Below are the code and all the weights of a small trained network. Each question names an input and a class and asks about switching units off, where a switched-off unit gives its printed mean instead of its output.

import numpy as np


def w(rows, s, z=0):
    codes = np.array(rows[::2]) - 128.0
    scale = np.full(codes.shape[1], s)
    scale[-1] = z or s
    return codes * scale


def f(y):
    return y / 2 * (1 + np.tanh(0.7978845608 * (y + 0.044715 * y**3)))


def log_softmax(a):
    a = a - a.max(-1, keepdims=True)
    return a - np.log(np.exp(a).sum(-1, keepdims=True))


def net(x, mask):
    res = np.array(x, float).reshape(1, 8) / 4 @ E
    y = f(res @ A[0][:, :-1].T + A[0][:, -1])
    res = res + np.where(mask, y, B[0][:, -1]) @ B[0][:, :-1]
    return log_softmax(res[-1] @ U[:, :-1].T + U[:, -1])


A, B = {}, {}
E = w([
[129,127,126,130,126,131,128,125,132,123,128],'x0',
[33,103,64,38,143,135,87,23,72,44,214],'x1',
[207,228,40,50,148,198,227,120,134,163,143],'x2',
[134,87,140,205,255,215,91,68,173,212,214],'x3',
[212,156,60,190,229,111,41,207,25,18,107],'x4',
[127,128,128,128,130,127,129,124,125,131,122],'x5',
[126,128,135,125,133,130,132,127,130,124,124],'x6',
[133,132,124,130,125,120,127,125,132,129,133],'x7',
],0.0064)
A[0] = w([
[164,97,137,213,253,188,59,118,133,171,207,170],'neuron 0',
[224,166,163,222,130,112,148,218,175,207,46,114],'neuron 1',
[218,157,161,219,151,121,156,213,131,168,44,95],'neuron 2',
[156,198,94,66,41,95,200,141,101,78,77,108],'neuron 3',
[136,152,105,84,35,38,131,210,53,47,63,136],'neuron 4',
[76,99,56,57,158,123,60,53,76,40,200,127],'neuron 5',
[178,206,105,86,154,173,196,128,120,136,158,57],'neuron 6',
[74,124,66,40,189,152,65,46,78,38,207,118],'neuron 7',
[148,103,134,159,148,157,131,109,121,171,154,40],'neuron 8',
[160,143,131,197,215,158,95,100,144,154,192,106],'neuron 9',
[120,168,86,55,23,17,115,215,64,29,52,163],'neuron 10',
[62,36,225,240,130,46,25,154,89,66,114,72],'neuron 11',
[110,99,111,199,206,177,101,101,136,165,201,138],'neuron 12',
[178,186,68,73,155,194,190,130,122,149,142,89],'neuron 13',
[195,143,85,217,220,115,45,188,70,35,113,75],'neuron 14',
[206,139,188,215,141,131,155,209,168,173,74,123],'neuron 15',
[155,153,108,165,252,201,132,83,136,191,178,144],'neuron 16',
[186,137,179,212,149,146,141,192,195,158,94,99],'neuron 17',
[44,97,215,114,45,129,198,60,217,199,143,18],'neuron 18',
[165,140,98,193,201,108,95,195,60,72,112,114],'neuron 19',
[179,160,103,173,176,109,106,181,95,92,102,79],'neuron 20',
[206,212,28,75,196,207,192,136,92,100,126,78],'neuron 21',
[64,39,181,190,119,76,43,118,123,80,104,67],'neuron 22',
[165,142,64,114,204,120,69,149,67,53,135,114],'neuron 23',
[122,125,145,119,110,164,139,117,147,134,153,3],'neuron 24',
],0.0067,0.0037)
B[0] = w([
[169,46,228,185,175,117,140,47,199,67,37,254],'neuron 0',
[30,159,67,133,123,95,196,115,35,63,187,242],'neuron 1',
[32,134,55,158,125,78,196,132,36,44,170,222],'neuron 2',
[184,85,210,192,186,102,112,101,180,101,51,192],'neuron 3',
[165,57,219,199,173,151,132,86,183,86,60,217],'neuron 4',
[25,194,82,165,124,101,213,139,21,47,166,228],'neuron 5',
[215,185,109,150,169,40,74,218,105,183,174,172],'neuron 6',
[10,179,74,139,129,60,231,143,15,31,182,234],'neuron 7',
[145,118,177,141,152,121,172,143,126,113,120,140],'neuron 8',
[159,108,185,205,165,196,140,114,156,92,80,200],'neuron 9',
[177,60,234,221,203,148,147,63,180,67,66,238],'neuron 10',
[239,222,34,136,188,38,5,254,132,229,133,221],'neuron 11',
[155,45,187,166,164,99,144,89,152,81,82,211],'neuron 12',
[200,212,94,159,173,59,33,225,139,182,134,187],'neuron 13',
[135,176,173,3,50,206,169,84,235,213,207,248],'neuron 14',
[33,124,64,128,103,96,167,109,50,81,147,223],'neuron 15',
[181,92,209,207,190,132,106,84,187,88,44,231],'neuron 16',
[74,196,99,168,138,153,186,137,65,56,150,203],'neuron 17',
[129,177,142,25,22,226,143,91,206,228,183,238],'neuron 18',
[125,167,162,48,76,226,174,102,213,182,205,218],'neuron 19',
[83,94,134,27,70,179,172,57,177,185,203,185],'neuron 20',
[217,183,43,134,160,55,16,239,126,242,136,216],'neuron 21',
[198,158,43,145,189,101,27,239,109,205,139,190],'neuron 22',
[103,98,136,35,47,210,179,70,187,201,196,208],'neuron 23',
[125,132,153,113,130,88,164,134,134,134,140,125],'neuron 24',
],0.0062,0.0096)
U = w([
[169,45,219,201,184,139,131,56,174,57,39,206],'0',
[9,138,55,138,113,101,192,112,5,36,166,67],'1',
[122,128,162,2,24,209,166,70,210,233,182,6],'2',
[215,154,42,151,180,65,7,228,115,221,124,137],'3',
],0.011,0.002)

Each question gives the input, the list of numbers given to net, and the class t.
The units are the neurons (one row each of A and B). Each row of codes is followed by its name. A weight is (code - 128) times the scale printed after its matrix; where a second scale follows, it is the last column's (A, B and U).
mask holds one flag per neuron, in row order. A switched-off neuron (its flag False) gives its mean, the last column of its row in B, instead of its output. The means were averaged over made-up inputs and are rounded, as every weight is.
A unit's drop is (log p(t) with every unit on - log p(t) with that unit switched off) / (log p(t) with every unit on - log p(t) with every unit switched off).
The circuit of an input: a set's keep is (log p(t) with only the set's units on - log p(t) with every unit switched off) / (log p(t) with every unit on - log p(t) with every unit switched off). Starting from the 12 units with the biggest drops (on a tie, the unit counted first), units are removed one at a time, each time the one whose removal leaves the highest keep (on an exact tie, the one counted first), for as long as the keep stays at least 0.8.
circuit, biggest first: the units of the circuit, biggest drop first
most important unit: the unit with the biggest drop
top k neurons: the k neurons with the biggest drops, biggest first
drop of u: that unit's drop, to one decimal
input [-4,-6,-6,-5,-3,8,-6,-7], class 1: top 4 neurons	neuron 1; neuron 21; neuron 15; neuron 2
input [-5,-3,6,-8,2,5,-1,-5], class 0: most important unit	neuron 10
input [-1,-6,-4,-1,5,3,-4,-7], class 1: top 2 neurons	neuron 2; neuron 1
input [7,6,1,2,8,-1,-7,4], class 2: top 3 neurons	neuron 14; neuron 23; neuron 19
input [-7,8,3,-6,-7,5,6,5], class 1: top 3 neurons	neuron 7; neuron 5; neuron 14
input [-8,1,-7,0,-6,-1,3,-7], class 3: top 2 neurons	neuron 11; neuron 22
input [2,8,-2,-1,-7,7,7,-8], class 1: top 2 neurons	neuron 7; neuron 5
input [5,-4,4,-3,-2,-5,3,-8], class 1: top 2 neurons	neuron 11; neuron 0
input [1,2,0,-6,-6,8,-8,-1], class 0: top 3 neurons	neuron 10; neuron 14; neuron 3
input [5,8,-6,5,-8,-3,-4,8], class 1: top 4 neurons	neuron 7; neuron 5; neuron 14; neuron 19
input [6,2,-2,-4,4,4,7,-1], class 0: top 2 neurons	neuron 10; neuron 4
input [-8,0,4,6,7,1,1,6], class 2: top 2 neurons	neuron 14; neuron 23
input [8,4,-8,-1,-6,-1,-5,5], class 3: drop of neuron 22	0.2
input [6,-6,8,5,-2,-6,5,-4], class 3: circuit, biggest first	neuron 13
input [5,2,-2,0,-3,4,6,-7], class 2: drop of neuron 17	0.2
input [3,-6,-6,5,2,5,-8,0], class 1: drop of neuron 21	0.3
